Below is a small trained network, with its code and all its weights. Each question gives an input and a target symbol and asks what happens when units are switched off, that is, made to give their printed mean instead of their output.

import numpy as np


def w(rows, s, z=0):
    codes = np.array(rows[::2]) - 128.0
    scale = np.full(codes.shape[1], s)
    scale[-1] = z or s
    return codes * scale


def f(y):
    return y / 2 * (1 + np.tanh(0.7978845608 * (y + 0.044715 * y**3)))


def softmax(a):
    e = np.exp(a - a.max(-1, keepdims=True))
    return e / e.sum(-1, keepdims=True)


def log_softmax(a):
    a = a - a.max(-1, keepdims=True)
    return a - np.log(np.exp(a).sum(-1, keepdims=True))


def net(x, mask):
    ids = ['ΓΔζηθτ'.index(c) for c in x.split()]
    T = len(ids)
    res = E[ids] + P[:T]
    r = res
    for j in range(2):
        rows = slice(3 * j, 3 * j + 3)
        q, k, v = (r @ M[0][rows].T for M in (Q, K, V))
        z = softmax(np.where(np.tri(T) > 0, q @ k.T / 3**0.5, -1e9)) @ v
        o = O[0][rows]
        res = res + np.where(mask[j], z, o[:, -1]) @ o[:, :-1]
    y = f(res @ A[0][:, :-1].T + A[0][:, -1])
    res = res + np.where(mask[2:14], y, B[0][:, -1]) @ B[0][:, :-1]
    return log_softmax(res[-1] @ U[:, :-1].T + U[:, -1])


Q, K, V, O, A, B = {}, {}, {}, {}, {}, {}
E = w([
[129,145,136,77,109],'Γ',
[103,53,167,121,20],'Δ',
[169,72,96,116,98],'ζ',
[135,103,66,153,79],'η',
[121,8,244,118,176],'θ',
[201,67,87,223,161],'τ',
],0.018)
P = w([
[254,122,163,120,31],'0',
[211,174,164,151,70],'1',
[195,142,148,133,72],'2',
[178,120,125,106,81],'3',
[154,90,110,91,80],'4',
[142,72,99,77,92],'5',
[129,56,86,63,99],'6',
[118,36,80,58,107],'7',
[97,18,74,39,104],'8',
[87,8,49,41,111],'9',
],0.0085)
Q[0] = w([
[7,208,123,141,215],'h1',
[196,118,135,66,156],'h1',
[88,137,114,168,194],'h1',
[58,179,182,130,105],'h2',
[6,149,206,102,194],'h2',
[61,228,170,189,188],'h2',
],0.011)
K[0] = w([
[185,174,6,160,87],'h1',
[138,162,178,150,221],'h1',
[155,136,76,161,102],'h1',
[192,163,68,176,78],'h2',
[234,127,34,206,100],'h2',
[237,161,128,178,88],'h2',
],0.013)
V[0] = w([
[160,205,99,105,51],'h1',
[168,128,59,125,255],'h1',
[92,78,77,216,125],'h1',
[175,118,180,172,181],'h2',
[98,89,108,252,128],'h2',
[105,216,47,84,101],'h2',
],0.0079)
O[0] = w([
[132,119,49,1,132,91],'h1',
[240,232,198,184,124,4],'h1',
[191,218,99,140,91,117],'h1',
[40,120,155,135,194,125],'h2',
[57,70,154,247,129,115],'h2',
[138,154,22,61,149,28],'h2',
],0.0071,0.012)
A[0] = w([
[224,134,118,161,236,158],'n1',
[170,143,132,185,136,181],'n2',
[196,106,184,85,181,15],'n3',
[217,152,220,160,114,77],'n4',
[246,110,169,83,129,120],'n5',
[128,182,172,194,255,1],'n6',
[157,106,63,88,144,185],'n7',
[144,175,85,179,30,70],'n8',
[190,17,100,75,161,91],'n9',
[64,103,91,168,162,126],'n10',
[185,154,52,47,194,31],'n11',
[71,96,228,166,151,158],'n12',
],0.0092,0.0055)
B[0] = w([
[85,114,119,102,216,137],'n1',
[91,175,146,151,133,148],'n2',
[19,188,110,181,6,129],'n3',
[90,188,127,235,94,167],'n4',
[168,123,216,112,71,135],'n5',
[189,49,66,64,143,143],'n6',
[102,109,186,107,81,193],'n7',
[140,109,34,195,52,128],'n8',
[98,200,193,101,89,236],'n9',
[90,93,155,98,141,168],'n10',
[124,177,61,50,145,151],'n11',
[157,146,71,112,186,252],'n12',
],0.011,0.016)
U = w([
[40,255,146,183,123,126],'Γ',
[186,87,30,117,87,121],'Δ',
[147,77,76,98,180,216],'ζ',
[48,36,159,130,135,35],'η',
[89,211,65,56,190,254],'θ',
[234,78,173,119,119,75],'τ',
],0.0073,0.0046)

Each question gives the input, a string of symbols that net reads in full, and the target symbol t.
The units are the heads (3 rows each of Q, K, V and O) and the neurons (one row each of A and B). Each row of codes is followed by its name. A weight is (code - 128) times the scale printed after its matrix; where a second scale follows, it is the last column's (O, A, B and U).
mask holds one flag per unit, heads first, then neurons. A switched-off unit (its flag False) gives its mean, the last column of its rows in O or B, instead of its output. The means were averaged over made-up inputs and are rounded, as every weight is.
A unit's drop is (log p(t) with every unit on - log p(t) with that unit switched off) / (log p(t) with every unit on - log p(t) with every unit switched off).
The circuit of an input: a set's keep is (log p(t) with only the set's units on - log p(t) with every unit switched off) / (log p(t) with every unit on - log p(t) with every unit switched off). Starting from the 12 units with the biggest drops (on a tie, the unit counted first), units are removed one at a time, each time the one whose removal leaves the highest keep (on an exact tie, the one counted first), for as long as the keep stays at least 0.8.
units of the circuit, in order: the units of the circuit, biggest drop first
top k neurons: the k neurons with the biggest drops, biggest first
drop when u is switched off: that unit's drop, to one decimal
input Δ Δ τ η θ, target ζ: units of the circuit, in order -> n12
input Δ Γ τ ζ, target θ: units of the circuit, in order -> h2, h1, n11
input θ Δ τ τ η, target ζ: top 3 neurons -> n12, n9, n7
input Δ τ Δ τ Δ Δ Δ Γ τ ζ, target θ: units of the circuit, in order -> h2, n9
input Δ Δ θ Δ τ θ θ, target ζ: top 4 neurons -> n12, n6, n9, n7
input Δ Γ Δ ζ, target η: units of the circuit, in order -> n12, h1
input τ η τ, target Γ: units of the circuit, in order -> h1, n4
input τ η η, target Δ: units of the circuit, in order -> h1, n8, n9
input η ζ Δ ζ, target η: units of the circuit, in order -> h1, n12
input ζ η η τ Γ η τ τ, target θ: top 3 neurons -> n11, n1, n9
input Δ Γ τ τ Γ Δ Δ Δ η, target η: top 2 neurons -> n12, n7
input η τ η τ τ ζ, target τ: units of the circuit, in order -> h1, n5
input Γ θ ζ, target Γ: units of the circuit, in order -> h1, n4
input Δ Δ θ η η θ θ ζ, target Γ: units of the circuit, in order -> h1
input θ η η τ, target ζ: top 4 neurons -> n6, n12, n9, n7
input ζ η ζ ζ, target τ: top 3 neurons -> n5, n12, n4
input τ τ τ, target Γ: top 2 neurons -> n4, n2
input τ τ Γ η τ ζ Δ Γ Γ η, target θ: drop when h2 is switched off -> 3.1
input Δ η Δ ζ θ, target Γ: drop when n3 is switched off -> 0.3
input τ Δ Δ η Δ Δ ζ η Γ θ, target Γ: top neuron -> n4
input Γ Δ η Δ η τ, target η: drop when n10 is switched off -> 0.1
input Δ Δ Δ τ ζ θ Γ, target Γ: drop when n4 is switched off -> 0.6
